0,-3,15,-12,-21,-35,-14 → -12

-2,2,-35,23,16 → -35

-21,-40,-3,15,-38 → -3

4,-11,3,1,-30,-2,0
-3,-22,11,-21,4,-1,-4
1,-24,11,-17,-9,-2,-3
→ -21

0,6,33,-4,7 → 33

13,25,38,13,-5,33,37 → 13

-4,34,5,-15,-6 → 5
---
4636  6128  3493  5348  2216
9147  8994  8493  2817  6089
9082  9084  6836  4107  4755
value 4107

 878   631    49   512
 854   562   114   439
-562    53    23   235
value 23

8388  8116  5514  9286  2679
4773  2036  1924  5346  3643
4724  8386  1913  5538  1317
value 5538

8578  6120  4297  4584  6441  6505  7127
8165  6890  2199  6063  4993  5150  7308
5703  6229  4432  3948  4820  5722  5325
value 5722

55  42  33  14  30  35  31
29  16  27  22  10  44  37
15  22  57  41  34  46  79
value 46

 -95    52   -96  -173  -117    37  -225
 -22   579    10    -6  -432   370  -711
 -93   -47  -210  -206   -81  -115  -122
value -115

6927  3584  5221  7899  6417  4519  5893
4740  6278  7566  5122  1770  5174  4690
3530  7741  3575  4001  6759  6777  5907
value 6777

555  482  665  416  700  580
682  305  856  385  516  432
710  203  547  544  401  556
value 401
---
[[ 23  20 -12 -32  11]
 [-15 -12  -6  28 -10]
 [ -5 -20  23   4  11]] => 4

[[ 15  -8  29 -14  -5  -2 -13]
 [ 10 -11  31 -20   5   3  -1]
 [  6  -9  26 -11  10   1 -21]] => 1

[[ 37  19  30 -38  31  38]
 [-35 -38  35  41  40  28]
 [-34  36 -39 -30 -41 -37]] => -41

[[-12  16  29 -12  27]
 [-20  35   6  13  16]
 [-26  39  33   1  37]] => 1

[[ 34 -15 -34   5  10  -4 -21]
 [-17  17  23 -10   6  26  25]
 [  7  29  27 -12   8  16  22]] => 16

[[-27   6 -33  23 -16  12]
 [-23 -22  14 -36 -10 -26]
 [-16 -12  20  12 -22 -11]] => -22
---
[-27  39 -10  19   9  10] ==> 9

[[-12  38 -23  16  -3 -15  -1]
 [ 11  33 -12  16  14 -18  15]] ==> -3

[-4  5  4 -6 34] ==> 34

[[ -2  13  26  25 -17  29]
 [ 40 -22   6  -4 -28  -1]
 [ 14  -4   8  13 -23  10]] ==> -17

[[  2  41  -6 -38  33]
 [-22   7   2  -8 -16]
 [ -3 -12  10  -1 -33]] ==> 33

[[-31  16  -2  38  16 -31   5]
 [-29 -31  19 -19 -20  27  18]] ==> 16

[  2 -13  -7 -12  35  10] ==> 35

[[ 12  14  14   9  11  -8  11]
 [ 17  -8  23   5  13  11  13]
 [ 19 -20  32   6  15  19  15]] ==> 11
---
[[ 0.020  0.042  0.135  0.127  0.131 -0.226  0.142]
 [ 0.099 -0.083 -0.052 -0.057 -0.026 -0.187  0.038]
 [-0.219  0.061  0.038  0.047  0.003  0.181 -0.098]] Answer: 0.131

[[ 10.96  18.02  16.74   6.97   9.92  11.80]
 [-15.46  -0.88   6.37  12.83  11.22   3.86]
 [ -2.15  13.72  17.03   9.93  20.61  -2.20]] Answer: 6.97

[[ 14.8  -1.2   1.5  19.8]
 [  9.7   8.0 -17.7   6.9]
 [ 15.1  -1.3   2.0  18.6]] Answer: -1.2

[[ -58.79   97.83  -81.25   -6.09  -64.45]
 [ -83.52  119.00  -54.43  -52.75  -96.15]
 [ 130.76  -41.92  -66.00 -136.30   10.92]] Answer: -81.25

[[-0.444 -1.067  1.729  2.149 -1.408]
 [-0.266 -1.092  1.653  2.076 -1.023]
 [-0.951 -0.824  1.279  1.951 -1.460]] Answer: 1.729

[[ -54.056   73.403 -200.302 -163.840 -183.750 -130.944 -105.072]
 [ -91.854 -153.519  -58.040   89.182  -12.177  -58.174  140.630]
 [-128.769  -59.072   58.400  168.280  178.543  118.789  165.783]] Answer: -183.750

[[  62.211   62.246  173.683  -91.252]
 [  85.950 -174.389  -57.160 -173.987]
 [ -69.005   99.759  -18.752  173.454]] Answer: 62.246

[[ 19.21   4.46  -3.47  20.41]
 [-13.91  -0.36  -4.72  20.41]
 [-19.18  -0.26  -2.08  20.41]] Answer: 4.46
---
Input: [  4   2  -1 -32  14  16  22]
Output: 14
Input: [-14   8  39 -10  -5  36 -18]
Output: -5
Input: [38 34 31 37 18 42  9]
Output: 18
Input: [-17 -16 -22 -19  34   7  33]
Output: 34
Input: [ 21   4   0  -4 -20   9 -33]
Output: -20
Input: [ 11 -31 -25   8   6  22  28]
Output: 6
Input: [-21 -23  15  13 -30 -26   7]
Output: -30
---
[53.122, -155.555, -172.483, 151.845, -20.989, -15.279] --> -15.279, 53.122
[-133.2, 119.9, -49.4, 84.9, 39.6] --> 39.6, -133.2
[[1.0, 0.2, 0.4, -0.7, 1.0, 1.2, 0.9], [1.0, 2.1, 1.5, 0.8, -0.8, -0.5, 1.8], [2.0, 0.9, -0.5, -1.6, 0.7, 1.3, 0.6]] --> 0.9, 2.0
[-103.8, -9.2, 133.6, 82.0] --> 82.0, -103.8
[0.111, -0.027, -0.103, 0.015, -0.063, -0.032, -0.183] --> -0.183, 0.111
[-0.151, 0.138, -0.091, 0.147, 0.139, -0.158, 0.157] --> 0.157, -0.151
[[-58.5, 58.4, 60.7, 113.3, -59.7, 13.3, 8.2], [2.1, -19.7, 118.7, 27.9, 38.6, 0.5, -126.8]] --> 8.2, 2.1
[0.023, -0.070, -0.116, 0.071, 0.102] --> 0.102, 0.023
[86.65, 155.08, -156.25, 111.00] --> 111.00, 86.65
[[-9.5, -52.7, 120.8, -76.6, 155.3, -53.5, 28.1], [-114.7, -81.2, 19.7, -92.6, -157.3, -217.5, 146.5], [-196.8, -163.2, 90.2, 59.5, 82.8, 223.0, 58.4]] --> 28.1, -196.8
---
[-175.933   57.987  173.664 -161.942] yields 57.987
[ 17.26  11.11 -13.19  -0.17  -2.73] yields -13.19
[-1.496 -1.132  1.744  0.354] yields -1.132
[-115.64  -97.33  -83.19 -162.79  134.67  165.07 -184.79] yields 134.67
[-0.193 -1.004  1.397 -0.841] yields -1.004
[-114.85   71.22  144.63  118.09 -129.98    7.16  186.99] yields -129.98
[ 1.26 -1.55  1.11  0.11 -0.55] yields 1.11
[ 0.184 -0.042  0.049  0.062  0.016 -0.102] yields 0.062
[ -9.8  17.6  -2.6  14.3 -10.3 -16.0] yields 14.3
---
[[7, 5, -14, 3, -32, 7],
 [10, -3, -15, -19, 1, 10]] Answer: -15

[32, 32, 19, 1] Answer: 19

[-7, 10, -17, 34, 3, 1] Answer: -17

[-10, 2, 7, 24, -30, -4, 14] Answer: 7

[[1, 6, 10, 2, -6, 14],
 [5, 15, 1, -3, 32, 21],
 [-3, -4, -13, -30, 28, 14]] Answer: -13

[-33, -27, -3, -23, -29, -28] Answer: -3

[[-6, 40, 31, -7, 3],
 [-25, -24, -33, 35, 20]] Answer: -33

[12, 14, 3, 5, 16, 33, 21] Answer: 3

[25, 38, -14, -39, -8] Answer: -14
---
array([-17, -31,  27,  25,  33]) Out: 33, -17

array([ 12, -37,  16, -29,   1,  13]) Out: 13, 12

array([ 21, -10,  24,  34]) Out: 34, 21

array([[-30, -31,   1, -32,  16, -38, -10],
       [ 13,  19,   1,  29, -14,  27,   6],
       [  2,  10,  11,  -2, -10,   7, -13]]) Out: -10, 2

array([ 31,  30,  15, -25,   6,   6]) Out: 6, 31

array([  8,   0, -30,  37, -38,  12,   7]) Out: 7, 8
